[128 = 0]

[ 98 147  96 114 145  97 168 124 138 186  95 122 122 221 146 139 122 122
 175 135] | Z172/Y
[102 133  80  96 148  98 168 129 128 186 109 133 137 200 131 136 109 114
 181 132] | Z172/Y
[103 134  87 119 166 107 164 167 139 174 123 102 129 186 153 153 123 101
 170 109] | Z318/G
[111 135 143 119 142  93 149 156 139 129 128 145 133 154 122 157 106 103
 167 120] | Z68/G
[113 134 116 137 143 104 151 151 129 134 123 147 121 184 112 157 106 100
 164 146] | Z68/G
[102 151  99 116 139  83 177 129 145 173  93 138 142 204 147 134 112 118
 177 149] | Z68/Y
[121 135 114 117 153 110 152 144 118 180 121 120 121 194 130 131  92 121
 167 125] | Z837/G
[ 74 133 108 109 146  92 158 145 130 182 112 120 125 187 142 159 110 114
 176 133] | Z68/G
[113 128 110 113 139 105 151 153 127 182 112 123 152 183 123 151 119 113
 172 125] | Z837/G
[ 96 111 124 120 157 118 157 142 120 174 134 116 133 183 151 145 107 129
 165 143] | Z837/Y
[100 145  83 117 134 106 163 155 114 188 114 136 141 172 124 127 108  99
 166 123] | Z318/Y
[102 136  90 134 133 117 170 145 141 215 101  80 128 222 150 150 125 120
 180 158] | Z837/G
[ 75 125  94 113 137 102 171 155 120 187 111 136 154 184 138 156 118 131
 186 124] | Z172/G
[ 98 138 100 109 167 118 176 160 119 177 149 121 132 164 121 113 124  98
 158 122] | Z68/Y
[100 139 111 110 142 117 157 166 117 174 122 121 137 180 104 154   4 107
 163  96] | Z172/G
[114 129 115 122 159 102 177 151 124 181 129 132 122 186 132 150 125 106
 190 134] | Z68/Y
[116 130  87 119 121 105 164 198 123 159 121 127 131 169 120 158 131 113
 172 122] | Z68/G
[ 81 125 109  88 155 109 184 172 115 182 147 137 159 176  95 158 114  84
 169 139] | Z68/Y
[101 160  91 114 132  86 178 133 131 191 105 131 127 206 138 142 113 154
 190 117] | Z318/G
[113 127 118  99 135 103 154 151 143 188 110 130 135 188 127 139 102 124
 161 122] | Z837/G
[103 135 116 100 146 114 169 162 123 199 121 107 143 199 129 128 104 107
 171 134] | Z837/G
[102 130 105 131 158 131 161 162 123 195 148 107 103 188 129 131 125 116
 166 142] | Z837/Y
[116 138 128 131 177 155 140 202 108 151 137 114 115 159 109 162 144 127
 142 121] | Z172/G
[107 148  90 107 137 101 160 137 123 163 108 144 137 212 142 146 121 139
 184 119] | Z172/G
[103 148  95 115 172 120 161 185 117 171 126 117 127 182 109 132 144 112
 159 168] | Z172/G
[101 147  87 101 141 111 153 129 128 186 120 119 110 201 136 142 117 119
 170 124] | Z318/G
[119 139 101 133 145 122 163 164  92 171 106 113 110 179 140 147 135 127
 163 120] | Z172/G
[ 80  65 106 106 156 122 161 161 127 180 133 102 143 180 113 149 109 128
 161 164] | Z837/Y
[ 99 139 112 110 159 109 152 152 125 187 139 124 125 188 103 150  96 121
 170 136] | Z837/Y
[117 144 124 114 145  91 175 146 135 179 112 132 137 181 160 152 126 120
 179 116] | Z318/G
[104 142 106 123 154 112 158 172 139 182 119 136  76 205 135 137 127 121
 165 128] | Z172/G
[104 144 135 121 146 107 147 163 129 166 121 138 133 179 128 144 104 114
 176 124] | Z318/G
[111 127 116 124 154 102 173 156 122 174 141 127 135 173 134 140 120 103
 176 138] | Z68/G
[117 126 143 128 183 127 160 163 156 157 127 127 139 157 131 140 129 107
 167 135] | Z68/Y
[105 140 108 125 146 117 169 194 132 185 134 126 131 165 122 105 126 119
 146 144] | Z172/Y
[128 125 108 123 157 106 165 153 119 159 114 125 124 172 131 145 119 110
 172 132] | Z68/G
[125 151 102 119 155 104 151 177 123 157 109 103 118 184 134 141 144 106
 166 121] | Z172/G
[103 129 123 114 167 114 169 152  97 165 129 116 125 168 112 145 123 110
 180 112] | Z318/G
[ 93 126  89 109 139 112 175 153 118 194 117 139 147 195 127 138 185 114
 155 138] | Z172/Y
[ 95 138  74  90 154  88 172 130 123 188 115 111 133 187 131 162 112  97
 175 121] | Z68/G
[106 124 110 121 147 103 175 142 113 197 114 117 133 181 137 138 112 103
 174 137] | Z68/Y
[108 129 139 105 146 129 173 146 127 189 132 120 127 182 131 127 102 111
 183 130] | Z837/Y
[ 79 130 112 126 152 119 166 145 124 151 128 119 155 165 112 146 151 109
 165 134] | Z68/Y
[112 122 114 119 162 123 162 163 110 157 143 115 138 156  95 156 136 112
 156 134] | Z837/G
[106 140 105 132 154 105 154 163 135 170 116 114 137 188 132 161 104 110
 180 115] | Z318/G
[120 141 118 124 166  82 165 180 122 177 112 135 137 190 120 152 124 124
 160 143] | Z172/G
[109  91 108 114 152 111 175 146 125 193 132 121 134 182 125 139 121 100
 155 123] | Z68/Y
[132 126 115 125 171 105 164 161 130 166 141 107 125 150 109 135 121 130
 175 132] | Z68/Y

[127 126 121 137 120 128 126 149 149 127 162 139 143 124 127 133 130 132
 142 130] | S/(57)
[127 125 121 127 118 117 126 153 140 132 129 142 143 123 125 136 131 137
 139 122] | P/(57)
[130 123 119 132 110 117 123 150 140 126 135 136 148 125 125 129 130 156
 145 131] | P/(57)
[141 127 143 134 125 128 132 122 120 124 133 146 145 129 132 123 127 156
 142 129] | W/(60)
[141 123 131 130 129 128 132 123 124 122 133 158 144 107 129 123 128 142
 141 129] | W/(60)
[133 127 129 147 116 126 123 141 161 121 130 132 135 135 121 124 125 131
 143 139] | P/(68)
[133 127 128 144 121 137 123 137 136 123 121 138 133 128 127 123 127 141
 143 135] | W/(68)
[128 120 125 128 118 123 135 148 152 131 140 143 145  96 119 142 129 146
 145 118] | S/(57)
[134 126 151 137 117 120 126 139 122 120 129 140 139 127 125 121 126 158
 141 134] | P/(68)
[128 128 133 126 118 116 128 151 140 129 126 129 141 107 125 137 120 152
 137 129] | S/(57)
[115 127 126 116 128 117 133 135 133 132 138 146 130 128 137 139 133 130
 131 115] | E/(60)
[134 125 126 147 119 133 125 128 144 124 137 144 137 124 128 125 125 142
 142 120] | W/(57)
[127 123 120 135 129 138 130 127 135 135 129 144 134 132 133 132 129 126
 140 111] | E/(57)
[126 122 117 124 116 113 128 146 130 132 134 135 140 131 124 141 122 138
 141 121] | P/(57)
[115 132 131 134 129 112 124 128 136 133 136 145 125 124 133 125 127 140
 129 119] | E/(68)
[110 135 122 120 122 138 120 138 130 134 122 121 116 151 140 117 128 139
 121 120] | E/(68)
[141 124 128 150 120 142 127 127 138 121 133 144 142 135 130 115 130 145
 151 122] | W/(57)
[134 129 123 145 120 136 130 134 125 125 127 133 139 159 130 120 129 135
 146 131] | W/(57)
[118 126 122 120 132 127 129 128 129 135 137 145 130 130 140 135 127 129
 131 103] | E/(60)
[133 134 140 140 127 113 123 128 117 118 124 140 130 156 128 138 127 131
 134 141] | W/(68)
[136 120 137 119 109 123 132 154 130 131 127 136 153 114 125 134 127 172
 140 129] | P/(57)
[118 125 122 135 128 133 128 125 147 130 134 143 129 119 133 123 131 131
 132 117] | E/(57)
[132 124 128 143 128 143 131 122 141 123 130 139 134 121 129 119 133 135
 140 122] | W/(57)
[143 126 132 135 128 132 142 122 114 128 129 136 143 142 128 123 128 129
 140 122] | W/(57)
[116 133 120 136 118 125 116 147 141 122 116 129 128 137 131 126 125 139
 141 130] | E/(68)
[122 132 131 123 123 123 131 153 139 116 124 132 131 118 131 118 128 151
 124 133] | P/(68)
